Here is a tiny trained network, its code and every weight. The questions are about switching its units off for an input and a class, where a switched-off unit gives its printed mean instead of its output.

import numpy as np


def w(rows, s, z=0):
    codes = np.array(rows[::2]) - 128.0
    scale = np.full(codes.shape[1], s)
    scale[-1] = z or s
    return codes * scale


def norm(h):
    return h / np.sqrt((h * h).mean(-1, keepdims=True) + 1e-5)


def f(y):
    return np.maximum(y, 0)


def log_softmax(a):
    a = a - a.max(-1, keepdims=True)
    return a - np.log(np.exp(a).sum(-1, keepdims=True))


def net(x, mask):
    res = np.array(x, float).reshape(1, 7) / 4 @ E
    u = 0
    for l in range(2):
        y = f(norm(res) @ A[l][:, :-1].T + A[l][:, -1])
        res = res + np.where(mask[u : u + 7], y, B[l][:, -1]) @ B[l][:, :-1]
        u += 7
    return log_softmax(norm(res)[-1] @ U[:, :-1].T + U[:, -1])


A, B = {}, {}
E = w([
[128,134,130,128],'x0',
[83,108,254,75],'x1',
[158,63,164,193],'x2',
[157,66,164,194],'x3',
[127,123,126,126],'x4',
[126,122,124,126],'x5',
[136,133,129,128],'x6',
],0.0074)
A[0] = w([
[168,57,2,182,50],'L0N0',
[131,161,247,105,120],'L0N1',
[130,123,125,132,50],'L0N2',
[96,92,226,113,62],'L0N3',
[176,120,17,94,6],'L0N4',
[132,173,29,130,102],'L0N5',
[133,53,206,100,56],'L0N6',
],0.0074,0.0017)
B[0] = w([
[128,215,253,86,254],'L0N0',
[92,36,60,125,242],'L0N1',
[133,134,127,125,128],'L0N2',
[93,132,35,127,234],'L0N3',
[49,136,85,178,212],'L0N4',
[37,106,88,190,232],'L0N5',
[83,164,50,154,222],'L0N6',
],0.011,0.0047)
A[1] = w([
[174,164,123,175,69],'L1N0',
[157,100,157,248,57],'L1N1',
[108,147,63,30,146],'L1N2',
[78,117,81,185,207],'L1N3',
[112,35,135,137,3],'L1N4',
[61,170,187,92,156],'L1N5',
[73,188,158,109,169],'L1N6',
],0.014,0.0014)
B[1] = w([
[101,117,149,92,145],'L1N0',
[74,112,185,79,172],'L1N1',
[60,236,163,82,207],'L1N2',
[239,132,101,120,248],'L1N3',
[145,135,136,215,162],'L1N4',
[180,91,155,185,186],'L1N5',
[146,5,107,136,194],'L1N6',
],0.017,0.012)
U = w([
[140,206,2,119,168],'0',
[213,49,144,237,3],'1',
[38,139,233,61,192],'2',
],0.0078,0.00048)

Each question gives the input, the list of numbers given to net, and the class t.
The units are the neurons (one row each of A and B). Each row of codes is followed by its name. A weight is (code - 128) times the scale printed after its matrix; where a second scale follows, it is the last column's (A, B and U).
mask holds one flag per neuron, layer by layer. A switched-off neuron (its flag False) gives its mean, the last column of its row in B, instead of its output. The means were averaged over made-up inputs and are rounded, as every weight is.
A unit's drop is (log p(t) with every unit on - log p(t) with that unit switched off) / (log p(t) with every unit on - log p(t) with every unit switched off).
The circuit of an input: a set's keep is (log p(t) with only the set's units on - log p(t) with every unit switched off) / (log p(t) with every unit on - log p(t) with every unit switched off). Starting from the 12 units with the biggest drops (on a tie, the unit counted first), units are removed one at a time, each time the one whose removal leaves the highest keep (on an exact tie, the one counted first), for as long as the keep stays at least 0.8.
units of the circuit, in order: the units of the circuit, biggest drop first
top k neurons: the k neurons with the biggest drops, biggest first
k most important neurons of layer l: the k neurons of layer l with the biggest drops, biggest first
drop when u is switched off: that unit's drop, to one decimal
input [-8,2,-1,-7,6,-8,-4], class 2: units of the circuit, in order -> L1N2; L1N6
input [-3,4,1,-4,-7,-2,4], class 0: top neuron -> L0N0
input [7,-6,2,3,6,-2,-5], class 2: units of the circuit, in order -> L1N1; L0N0
input [8,-3,-8,3,0,-5,3], class 1: top 2 neurons -> L0N3; L0N1
input [-7,5,1,-6,-8,-5,-2], class 0: top 2 neurons -> L0N0; L0N1
input [1,-8,3,-8,4,3,-2], class 1: 3 most important neurons of layer 0 -> L0N0; L0N3; L0N1
input [-2,0,4,3,-8,-4,-4], class 2: top 2 neurons -> L1N1; L0N1
input [8,0,-7,1,3,0,7], class 1: 2 most important neurons of layer 1 -> L1N6; L1N5
input [2,-6,3,2,5,3,-1], class 2: 2 most important neurons of layer 0 -> L0N3; L0N6
input [6,1,-7,-1,-2,1,-7], class 2: top 3 neurons -> L1N2; L0N4; L0N6
input [5,0,-6,2,-2,-8,1], class 1: top 4 neurons -> L0N3; L0N1; L0N6; L1N6
input [-7,-1,3,-7,2,-6,0], class 1: 2 most important neurons of layer 1 -> L1N2; L1N3
input [-3,6,-1,5,7,4,-2], class 0: top 2 neurons -> L0N3; L0N6
input [-6,-2,8,5,-1,-3,-6], class 2: units of the circuit, in order -> L1N1
input [5,1,-8,-6,-2,1,2], class 2: top 2 neurons -> L1N2; L1N3
input [-2,2,-2,-5,-2,4,-8], class 2: top 2 neurons -> L1N2; L0N0
input [-4,-7,6,8,0,-1,-1], class 2: drop when L1N1 is switched off -> 0.1
input [7,-4,4,4,-6,2,2], class 2: drop when L1N3 is switched off -> 0.2
input [8,-6,1,-2,6,-5,7], class 1: drop when L0N0 is switched off -> 0.6
input [2,8,3,-2,0,-2,5], class 0: top neuron -> L0N3
